Below is a small trained network, with its code and all its weights. Each question gives an input and a class and asks what happens when units are switched off, that is, made to give their printed mean instead of their output.

import numpy as np


def w(rows, s, z=0):
    codes = np.array(rows[::2]) - 128.0
    scale = np.full(codes.shape[1], s)
    scale[-1] = z or s
    return codes * scale


def f(y):
    return np.maximum(y, 0)


def log_softmax(a):
    a = a - a.max(-1, keepdims=True)
    return a - np.log(np.exp(a).sum(-1, keepdims=True))


def net(x, mask):
    res = np.array(x, float).reshape(1, 8) / 4 @ E
    y = f(res @ A[0][:, :-1].T + A[0][:, -1])
    res = res + np.where(mask, y, B[0][:, -1]) @ B[0][:, :-1]
    return log_softmax(res[-1] @ U[:, :-1].T + U[:, -1])


A, B = {}, {}
E = w([
[112,165,205,96,90,13],'x0',
[170,135,150,254,52,220],'x1',
[57,162,85,71,88,109],'x2',
[147,118,57,159,85,81],'x3',
[147,244,131,38,190,121],'x4',
[41,97,200,140,167,175],'x5',
[174,48,107,154,145,62],'x6',
[117,78,132,41,25,192],'x7',
],0.0067)
A[0] = w([
[134,85,135,83,135,232,170],'neuron 1',
[179,186,126,212,150,134,163],'neuron 2',
[90,163,125,127,97,78,135],'neuron 3',
[116,196,118,156,95,157,174],'neuron 4',
[180,153,79,123,170,153,155],'neuron 5',
[129,98,174,142,102,136,178],'neuron 6',
[97,50,226,219,148,99,132],'neuron 7',
[148,57,76,133,93,120,206],'neuron 8',
[134,135,90,97,146,131,35],'neuron 9',
[116,164,131,197,98,110,111],'neuron 10',
[147,102,195,174,92,106,161],'neuron 11',
[131,177,110,197,85,95,186],'neuron 12',
[248,176,73,103,200,104,158],'neuron 13',
[111,35,55,82,49,57,162],'neuron 14',
[109,133,237,133,132,138,102],'neuron 15',
[171,89,128,114,153,188,253],'neuron 16',
[2,117,133,165,203,130,95],'neuron 17',
[95,238,173,88,168,121,169],'neuron 18',
[53,178,202,25,106,97,106],'neuron 19',
],0.0092,0.0027)
B[0] = w([
[97,64,166,48,130,182,222],'neuron 1',
[120,170,161,150,137,175,212],'neuron 2',
[143,158,111,146,98,96,173],'neuron 3',
[130,147,120,120,80,176,185],'neuron 4',
[141,165,117,103,147,160,177],'neuron 5',
[147,97,147,129,125,136,190],'neuron 6',
[116,88,179,201,163,116,252],'neuron 7',
[186,86,101,139,109,140,213],'neuron 8',
[152,135,135,137,127,136,143],'neuron 9',
[149,167,148,164,111,133,175],'neuron 10',
[155,101,178,162,143,111,203],'neuron 11',
[179,159,133,175,105,130,190],'neuron 12',
[165,165,138,114,254,127,218],'neuron 13',
[176,78,31,141,124,107,248],'neuron 14',
[114,120,129,156,129,78,201],'neuron 15',
[110,87,161,76,170,143,212],'neuron 16',
[50,158,84,177,164,142,207],'neuron 17',
[97,216,135,86,84,92,228],'neuron 18',
[102,125,160,90,79,33,255],'neuron 19',
],0.018,0.0076)
U = w([
[144,211,131,81,95,27,98],'0',
[123,144,134,92,93,174,62],'1',
[188,100,2,151,118,73,141],'2',
[4,171,55,188,198,108,88],'3',
[212,184,186,201,142,119,78],'4',
[124,70,177,213,153,108,64],'5',
[207,197,136,110,219,111,251],'6',
[141,86,160,81,154,135,152],'7',
],0.0079,0.0029)

Each question gives the input, the list of numbers given to net, and the class t.
The units are the neurons (one row each of A and B). Each row of codes is followed by its name. A weight is (code - 128) times the scale printed after its matrix; where a second scale follows, it is the last column's (A, B and U).
mask holds one flag per neuron, in row order. A switched-off neuron (its flag False) gives its mean, the last column of its row in B, instead of its output. The means were averaged over made-up inputs and are rounded, as every weight is.
A unit's drop is (log p(t) with every unit on - log p(t) with that unit switched off) / (log p(t) with every unit on - log p(t) with every unit switched off).
k most important neurons: the k neurons with the biggest drops, biggest first
drop when u is switched off: that unit's drop, to one decimal
input [7,-7,-5,2,3,-7,6,4], class 2: most important neuron => neuron 14
input [-3,-5,6,5,0,-4,-1,-3], class 2: 2 most important neurons => neuron 14; neuron 2
input [-5,1,5,8,-5,5,-6,5], class 2: 2 most important neurons => neuron 14; neuron 8
input [0,6,-7,-6,5,3,4,6], class 7: 2 most important neurons => neuron 1; neuron 16
input [8,7,3,-4,-3,-4,-7,7], class 0: 2 most important neurons => neuron 19; neuron 7
input [4,-8,-6,7,2,6,2,3], class 0: 2 most important neurons => neuron 19; neuron 8
input [5,7,-2,8,-8,0,3,-8], class 4: 2 most important neurons => neuron 12; neuron 10
input [3,1,4,6,-2,-1,-5,-8], class 4: 4 most important neurons => neuron 12; neuron 19; neuron 10; neuron 2
input [4,4,-1,6,5,-6,7,0], class 6: 2 most important neurons => neuron 13; neuron 7
input [-1,1,2,-1,8,8,4,7], class 0: 3 most important neurons => neuron 19; neuron 18; neuron 7
input [-8,7,3,-6,-2,-6,4,3], class 1: 2 most important neurons => neuron 7; neuron 13
input [-6,-5,6,-6,-8,8,-4,-1], class 3: drop when neuron 17 is switched off => 3.0
input [-1,0,2,-5,5,5,-1,-7], class 3: drop when neuron 5 is switched off => 0.0
input [-8,-6,-3,2,-1,-8,5,-1], class 6: drop when neuron 5 is switched off => 0.1
input [5,-4,-5,3,-5,-2,4,-2], class 2: drop when neuron 8 is switched off => 0.2
input [1,-2,1,-3,2,8,5,2], class 3: most important neuron => neuron 17
